Here is a tiny trained network, its code and every weight. The questions are about switching its units off for an input and a target symbol, where a switched-off unit gives its printed mean instead of its output.

import numpy as np


def w(rows, s, z=0):
    codes = np.array(rows[::2]) - 128.0
    scale = np.full(codes.shape[1], s)
    scale[-1] = z or s
    return codes * scale


def f(y):
    return y / 2 * (1 + np.tanh(0.7978845608 * (y + 0.044715 * y**3)))


def softmax(a):
    e = np.exp(a - a.max(-1, keepdims=True))
    return e / e.sum(-1, keepdims=True)


def log_softmax(a):
    a = a - a.max(-1, keepdims=True)
    return a - np.log(np.exp(a).sum(-1, keepdims=True))


def net(x, mask):
    ids = ['ΛΞγημπω'.index(c) for c in x.split()]
    T = len(ids)
    res = E[ids] + P[:T]
    u = 0
    for l in range(3):
        r = res
        for j in range(2):
            rows = slice(4 * j, 4 * j + 4)
            q, k, v = (r @ M[l][rows].T for M in (Q, K, V))
            z = softmax(np.where(np.tri(T) > 0, q @ k.T / 4**0.5, -1e9)) @ v
            o = O[l][rows]
            res = res + np.where(mask[u + j], z, o[:, -1]) @ o[:, :-1]
        u += 2
        y = f(res @ A[l][:, :-1].T + A[l][:, -1])
        res = res + np.where(mask[u : u + 4], y, B[l][:, -1]) @ B[l][:, :-1]
        u += 4
    return log_softmax(res[-1] @ U[:, :-1].T + U[:, -1])


Q, K, V, O, A, B = {}, {}, {}, {}, {}, {}
E = w([
[127,69,220,136,171,145],'Λ',
[254,139,104,93,62,131],'Ξ',
[114,159,158,76,138,73],'γ',
[97,52,102,165,218,164],'η',
[177,91,141,142,129,228],'μ',
[116,201,94,191,135,133],'π',
[114,84,75,127,93,98],'ω',
],0.023)
P = w([
[24,193,152,182,133,181],'0',
[179,125,200,244,160,64],'1',
[52,136,119,162,103,168],'2',
[190,136,168,174,167,96],'3',
[79,110,107,147,91,165],'4',
[202,144,144,123,179,114],'5',
[101,89,104,123,84,162],'6',
[209,150,134,88,191,127],'7',
[110,89,105,117,70,156],'8',
[212,169,129,65,193,129],'9',
[115,76,105,110,63,143],'10',
[212,182,128,43,197,127],'11',
[110,72,115,100,57,124],'12',
],0.011)
Q[0] = w([
[128,105,77,83,115,144],'0.h1',
[137,182,175,97,151,90],'0.h1',
[127,102,69,144,39,125],'0.h1',
[141,78,143,92,167,61],'0.h1',
[91,56,156,75,138,1],'0.h2',
[228,137,207,124,119,99],'0.h2',
[32,151,165,156,134,156],'0.h2',
[182,196,31,185,141,70],'0.h2',
],0.0091)
K[0] = w([
[206,103,125,130,109,75],'0.h1',
[198,216,96,87,229,53],'0.h1',
[113,138,82,143,28,135],'0.h1',
[79,75,124,46,124,133],'0.h1',
[61,113,160,38,112,2],'0.h2',
[182,229,233,71,56,159],'0.h2',
[122,175,174,175,177,173],'0.h2',
[128,223,21,134,97,47],'0.h2',
],0.0074)
V[0] = w([
[172,190,68,254,160,84],'0.h1',
[123,111,59,128,120,116],'0.h1',
[167,156,131,131,103,177],'0.h1',
[87,178,155,121,179,130],'0.h1',
[197,146,97,69,116,135],'0.h2',
[146,110,108,196,98,164],'0.h2',
[166,95,127,155,228,128],'0.h2',
[145,170,191,153,85,135],'0.h2',
],0.0085)
O[0] = w([
[109,110,112,96,179,156,238],'0.h1',
[125,187,171,163,130,107,117],'0.h1',
[131,196,126,91,148,169,225],'0.h1',
[90,84,112,99,174,93,47],'0.h1',
[117,2,69,202,163,68,253],'0.h2',
[130,107,151,74,123,68,230],'0.h2',
[177,162,59,140,145,164,219],'0.h2',
[251,103,165,206,142,175,167],'0.h2',
],0.0073,0.0036)
A[0] = w([
[51,205,2,230,84,153,2],'0.n1',
[186,145,147,58,121,144,96],'0.n2',
[195,90,173,103,79,116,97],'0.n3',
[99,134,146,147,62,68,130],'0.n4',
],0.0094,0.0055)
B[0] = w([
[67,90,177,196,98,80,174],'0.n1',
[2,165,58,103,144,81,180],'0.n2',
[7,204,104,126,177,105,254],'0.n3',
[149,206,68,115,109,180,134],'0.n4',
],0.0086,0.0072)
Q[1] = w([
[204,120,64,216,179,226],'1.h1',
[56,117,84,95,108,71],'1.h1',
[182,209,51,108,79,168],'1.h1',
[98,128,182,133,122,160],'1.h1',
[74,119,54,201,103,102],'1.h2',
[199,85,61,187,157,65],'1.h2',
[3,78,245,77,158,108],'1.h2',
[183,59,223,250,89,184],'1.h2',
],0.0063)
K[1] = w([
[139,192,82,164,239,226],'1.h1',
[88,129,195,2,164,83],'1.h1',
[147,120,138,98,107,62],'1.h1',
[54,175,184,108,87,116],'1.h1',
[214,39,130,69,173,134],'1.h2',
[140,138,181,98,129,174],'1.h2',
[184,146,66,121,116,176],'1.h2',
[103,181,155,107,127,132],'1.h2',
],0.0068)
V[1] = w([
[139,120,125,89,130,36],'1.h1',
[85,147,160,153,121,147],'1.h1',
[120,92,157,127,147,153],'1.h1',
[200,54,255,134,119,169],'1.h1',
[74,129,93,143,143,93],'1.h2',
[56,157,164,139,116,94],'1.h2',
[159,72,70,227,136,144],'1.h2',
[122,190,15,135,105,44],'1.h2',
],0.0072)
O[1] = w([
[94,174,148,50,147,201,102],'1.h1',
[140,65,119,99,71,140,144],'1.h1',
[112,130,242,54,77,68,125],'1.h1',
[69,123,114,102,164,53,3],'1.h1',
[77,253,232,102,155,135,180],'1.h2',
[124,82,125,115,80,60,143],'1.h2',
[161,181,80,205,100,69,163],'1.h2',
[165,109,89,185,169,164,153],'1.h2',
],0.0055,0.0059)
A[1] = w([
[175,57,138,168,176,78,91],'1.n1',
[153,184,59,94,145,126,52],'1.n2',
[96,218,65,118,205,57,1],'1.n3',
[159,1,109,124,167,94,49],'1.n4',
],0.0089,0.0028)
B[1] = w([
[248,119,219,155,30,13,164],'1.n1',
[54,119,190,102,182,95,209],'1.n2',
[103,71,123,25,43,177,253],'1.n3',
[84,145,205,255,153,111,154],'1.n4',
],0.0069,0.0059)
Q[2] = w([
[185,232,156,71,69,131],'2.h1',
[85,197,153,107,52,154],'2.h1',
[89,114,84,34,108,112],'2.h1',
[73,120,134,138,201,148],'2.h1',
[133,157,51,160,185,140],'2.h2',
[78,75,148,165,117,180],'2.h2',
[151,104,104,60,70,164],'2.h2',
[211,134,196,173,92,2],'2.h2',
],0.0076)
K[2] = w([
[102,4,193,98,173,155],'2.h1',
[138,51,112,110,174,157],'2.h1',
[160,184,128,163,141,169],'2.h1',
[158,150,124,148,124,78],'2.h1',
[79,80,91,153,104,98],'2.h2',
[133,153,93,149,152,126],'2.h2',
[188,148,126,104,138,129],'2.h2',
[152,125,203,182,181,93],'2.h2',
],0.011)
V[2] = w([
[199,87,190,141,137,203],'2.h1',
[105,2,118,46,192,154],'2.h1',
[156,199,166,73,44,142],'2.h1',
[107,20,179,147,93,219],'2.h1',
[82,231,104,87,174,65],'2.h2',
[206,174,66,168,59,177],'2.h2',
[165,130,155,82,166,184],'2.h2',
[115,111,94,116,191,113],'2.h2',
],0.0071)
O[2] = w([
[145,63,189,111,183,150,91],'2.h1',
[136,44,76,118,213,145,26],'2.h1',
[231,210,191,67,84,123,108],'2.h1',
[117,73,48,181,66,159,139],'2.h1',
[149,89,253,132,164,73,253],'2.h2',
[89,105,250,132,174,196,48],'2.h2',
[175,92,108,181,133,132,58],'2.h2',
[141,74,184,120,114,95,139],'2.h2',
],0.005,0.0025)
A[2] = w([
[201,125,119,179,106,91,4],'2.n1',
[143,152,152,110,150,70,85],'2.n2',
[126,80,133,245,70,100,72],'2.n3',
[133,103,116,120,77,109,242],'2.n4',
],0.013,0.0038)
B[2] = w([
[51,21,233,120,159,168,201],'2.n1',
[73,189,41,150,184,254,180],'2.n2',
[98,192,161,49,115,149,255],'2.n3',
[217,139,187,210,101,148,235],'2.n4',
],0.0082,0.0045)
U = w([
[159,84,217,151,102,111,159],'Λ',
[210,193,104,214,158,94,255],'Ξ',
[164,158,133,7,131,137,153],'γ',
[78,96,120,156,117,131,91],'η',
[151,100,128,111,94,203,59],'μ',
[115,163,154,123,109,104,53],'π',
[152,139,147,113,75,163,40],'ω',
],0.011,0.0065)

Each question gives the input, a string of symbols that net reads in full, and the target symbol t.
The units are the heads (4 rows each of Q, K, V and O) and the neurons (one row each of A and B). Each row of codes is followed by its name. A weight is (code - 128) times the scale printed after its matrix; where a second scale follows, it is the last column's (O, A, B and U).
mask holds one flag per unit, layer by layer, with each layer's heads first. A switched-off unit (its flag False) gives its mean, the last column of its rows in O or B, instead of its output. The means were averaged over made-up inputs and are rounded, as every weight is.
A unit's drop is (log p(t) with every unit on - log p(t) with that unit switched off) / (log p(t) with every unit on - log p(t) with every unit switched off).
The circuit of an input: a set's keep is (log p(t) with only the set's units on - log p(t) with every unit switched off) / (log p(t) with every unit on - log p(t) with every unit switched off). Starting from the 12 units with the biggest drops (on a tie, the unit counted first), units are removed one at a time, each time the one whose removal leaves the highest keep (on an exact tie, the one counted first), for as long as the keep stays at least 0.8.
units of the circuit, in order: the units of the circuit, biggest drop first
top k neurons: the k neurons with the biggest drops, biggest first
heads that matter: for each layer, one digit per head in row order, 1 if its drop is at least 0.15 and else 0, layers parted by /
input Λ Λ μ γ Ξ η ω π μ η Λ γ μ, target η: heads that matter -> 11 / 00 / 10
input Λ ω Λ ω Ξ η η μ Ξ, target η: top 3 neurons -> [0.n3, 0.n2, 1.n3]
input Ξ γ Ξ η π Ξ ω η Ξ γ, target Ξ: heads that matter -> 11 / 00 / 00
input Ξ η Λ η Ξ Ξ Ξ π η μ, target Λ: units of the circuit, in order -> [2.n1, 0.h2, 1.n1, 1.h1]
input η Ξ Λ Λ γ Ξ γ Λ, target γ: top neuron -> [2.n4]
input Λ γ μ μ, target Ξ: heads that matter -> 11 / 10 / 01
input η Ξ π Ξ Ξ ω, target Λ: units of the circuit, in order -> [0.h2, 0.n3, 1.n1]
input η μ Ξ, target Ξ: units of the circuit, in order -> [2.n4, 1.h2]
input Λ η η Ξ π Ξ ω, target ω: heads that matter -> 10 / 00 / 00
input γ Λ π Ξ, target Λ: top 3 neurons -> [2.n1, 2.n4, 1.n1]
input Ξ η Ξ Ξ Ξ γ γ ω Ξ π μ η, target Ξ: top 3 neurons -> [0.n3, 0.n2, 1.n4]
input Ξ Ξ η Ξ Ξ, target Ξ: top 2 neurons -> [2.n1, 2.n3]
input η π Ξ η Ξ Ξ ω π Λ π, target γ: top 2 neurons -> [1.n3, 2.n4]
input η η η Ξ ω η μ Ξ Ξ γ, target Λ: top 3 neurons -> [2.n1, 0.n3, 1.n1]
input Ξ Λ ω Ξ Ξ Ξ Λ ω, target Ξ: heads that matter -> 10 / 10 / 00
input γ η μ Ξ, target Λ: top 3 neurons -> [2.n1, 1.n1, 2.n4]
input Λ Ξ η η γ Ξ γ γ Ξ γ Ξ μ, target Λ: top 3 neurons -> [2.n1, 1.n1, 0.n3]
input π Λ μ Λ Λ η Ξ γ, target Λ: heads that matter -> 11 / 00 / 00
input Ξ π Ξ ω, target Λ: top neuron -> [0.n3]
input π Ξ Ξ Ξ, target γ: heads that matter -> 10 / 10 / 00
input Ξ ω Ξ η π, target π: heads that matter -> 00 / 00 / 00
input μ γ π, target π: top 3 neurons -> [0.n1, 1.n3, 2.n3]
input Ξ ω Λ π γ γ ω η, target Λ: units of the circuit, in order -> [1.n1, 0.n3]
input η η μ η ω μ η η γ γ, target Ξ: heads that matter -> 11 / 00 / 01
input Ξ μ Ξ μ, target Ξ: heads that matter -> 11 / 00 / 00
input Ξ Λ η Ξ γ Λ Ξ π, target Λ: top 2 neurons -> [2.n1, 0.n3]
input π π γ Ξ γ η, target Λ: top 3 neurons -> [1.n1, 0.n3, 0.n2]
input η Λ μ ω μ η, target Ξ: heads that matter -> 11 / 10 / 00
input μ η η μ π Ξ Λ π Ξ η γ Λ, target Ξ: top neuron -> [0.n2]
